data = [1, 6, 5, 8]
data[0] = 1
data[3] = 8

A = [923 267 775 913 591 475 591 687 825 883 602 367 334 412 196]
A[0]	923
A[3]	913
A[12]	334
A[7]	687
A[10]	602

grid =
[[ 5.26  0.94 -2.18  5.67 -1.50  2.41  7.82 -5.69  4.44  3.62  3.22 -3.52
   4.03  2.81  2.27 -1.64]
 [-3.99 -0.67  5.75 -6.20  2.87  1.76 -6.64  7.08 -2.00  2.42  2.20  1.77
   0.21  1.98  3.31  4.42]
 [ 4.47  2.97 -3.78  7.28 -0.23 -1.54  6.32 -3.07  2.26 -3.36 -2.76  2.81
  -0.55 -2.15 -3.62 -2.31]
 [ 4.30  0.38 -1.30  4.13 -1.36  2.75  6.44 -4.88  3.96  4.31  3.79 -3.96
   4.13  3.27  3.04 -1.07]
 [ 2.45  2.46 -2.15  4.63  0.55 -1.64  3.23 -0.58  0.89 -3.47 -2.86  3.60
  -1.29 -2.25 -3.30 -1.11]
 [ 4.50  0.54 -1.75  4.61 -1.46  2.40  6.76 -5.16  3.95  3.74  3.30 -3.69
   3.85  2.85  2.48 -1.38]
 [ 5.81  1.04 -2.78  6.44 -1.81  2.34  8.71 -6.53  4.78  3.53  3.13 -3.79
   4.15  2.73  2.05 -2.10]
 [-2.89 -0.24  1.49 -3.05  1.18 -1.31 -4.43  3.70 -2.45 -2.12 -1.85  2.54
  -2.29 -1.58 -1.29  1.20]
 [-3.91 -1.01  4.74 -5.91  2.14  1.24 -6.25  5.85 -2.12  1.87  1.66  1.09
  -0.13  1.45  2.64  3.55]
 [-4.12 -0.64  5.60 -6.20  2.87  1.48 -6.82  7.16 -2.20  1.97  1.81  2.04
  -0.11  1.64  2.92  4.32]
 [-3.03  0.20  1.81 -3.00  1.72 -1.54 -4.82  4.67 -2.66 -2.72 -2.33  3.70
  -2.69 -1.93 -1.69  1.56]]
Rows and columns are counted from 0.
row 0 col 0	5.26
row 10 col 10	-2.33
row 1 col 14	3.31
row 6 col 15	-2.10
row 1 col 11	1.77
row 0 col 14	2.27
row 9 col 0	-4.12
row 5 col 7	-5.16
row 1 col 8	-2.00
row 9 col 14	2.92
row 8 col 6	-6.25
row 8 col 15	3.55
row 4 col 9	-3.47
row 3 col 8	3.96
row 6 col 10	3.13
row 7 col 14	-1.29
row 0 col 4	-1.50
row 2 col 11	2.81
row 3 col 9	4.31
row 5 col 14	2.48
row 2 col 12	-0.55
row 0 col 7	-5.69
row 10 col 12	-2.69
row 5 col 15	-1.38
row 8 col 12	-0.13
row 10 col 2	1.81
row 4 col 12	-1.29
row 5 col 2	-1.75
row 6 col 4	-1.81
row 4 col 8	0.89
row 8 col 11	1.09
row 7 col 6	-4.43
row 8 col 4	2.14
row 0 col 8	4.44
row 8 col 5	1.24

M =
[[-1.82 -1.53  1.28  3.57 -0.79  2.64 -4.63  2.49  2.52]
 [ 0.28 -2.61 -4.81 -1.48  3.20 -1.72  1.42 -3.41 -1.46]
 [-0.84  5.28  1.49  0.81  4.35  0.56  3.01  1.25 -0.43]
 [-1.57  3.17  0.18  5.30 -3.20  1.84 -2.21 -0.61  1.39]
 [ 3.72 -4.03  2.26 -2.59 -0.25 -1.41 -0.89 -3.39 -2.25]
 [ 0.65 -0.49 -3.36  0.54  1.41 -0.36  5.32  2.19 -3.77]
 [-0.15  3.93  1.05  0.98  3.84  1.37  4.98  1.28 -0.56]
 [ 0.13  3.25  0.66  1.03  3.41  1.60  5.68  1.38 -0.83]
 [-1.59  6.88  0.18  1.62 -1.45  0.49 -1.81  0.47 -1.77]
 [ 0.80 -3.01  2.40 -2.84 -2.91 -3.54 -0.60 -0.12  4.02]
 [-1.56  3.55  0.06  5.02 -3.36  1.80 -2.12 -0.64  1.13]
 [-1.76 -2.32  1.21 -0.15 -1.53  3.16 -4.58  3.43  2.54]
 [-1.54  4.02 -0.01  4.71 -3.46  1.73 -2.01 -0.67  0.81]
 [-0.02 -2.24 -5.39 -0.77  3.02 -2.40  2.14 -1.34 -2.24]
 [ 1.00 -2.90 -3.64 -2.19  2.83 -0.68  0.92 -4.83 -1.20]]
Indices start at 0.
(0, 0) -> -1.82
(14, 0) -> 1.00
(3, 4) -> -3.20
(12, 8) -> 0.81
(9, 7) -> -0.12
(9, 0) -> 0.80
(13, 5) -> -2.40
(4, 6) -> -0.89
(12, 0) -> -1.54
(2, 3) -> 0.81
(7, 2) -> 0.66
(0, 5) -> 2.64
(1, 1) -> -2.61
(0, 3) -> 3.57
(5, 2) -> -3.36
(5, 8) -> -3.77
(13, 3) -> -0.77
(5, 6) -> 5.32
(10, 0) -> -1.56
(14, 5) -> -0.68
(5, 4) -> 1.41
(6, 3) -> 0.98
(9, 1) -> -3.01
(4, 0) -> 3.72
(13, 4) -> 3.02
(8, 5) -> 0.49
(14, 7) -> -4.83
(9, 6) -> -0.60
(3, 2) -> 0.18
(2, 4) -> 4.35
(13, 0) -> -0.02
(3, 0) -> -1.57
(14, 1) -> -2.90
(14, 3) -> -2.19
(3, 7) -> -0.61
(1, 6) -> 1.42
(10, 2) -> 0.06

X = [-3.65, -132.03, 141.04, 134.18, 63.30, 11.89]
X[-6] => -3.65
X[2] => 141.04
X[4] => 63.30
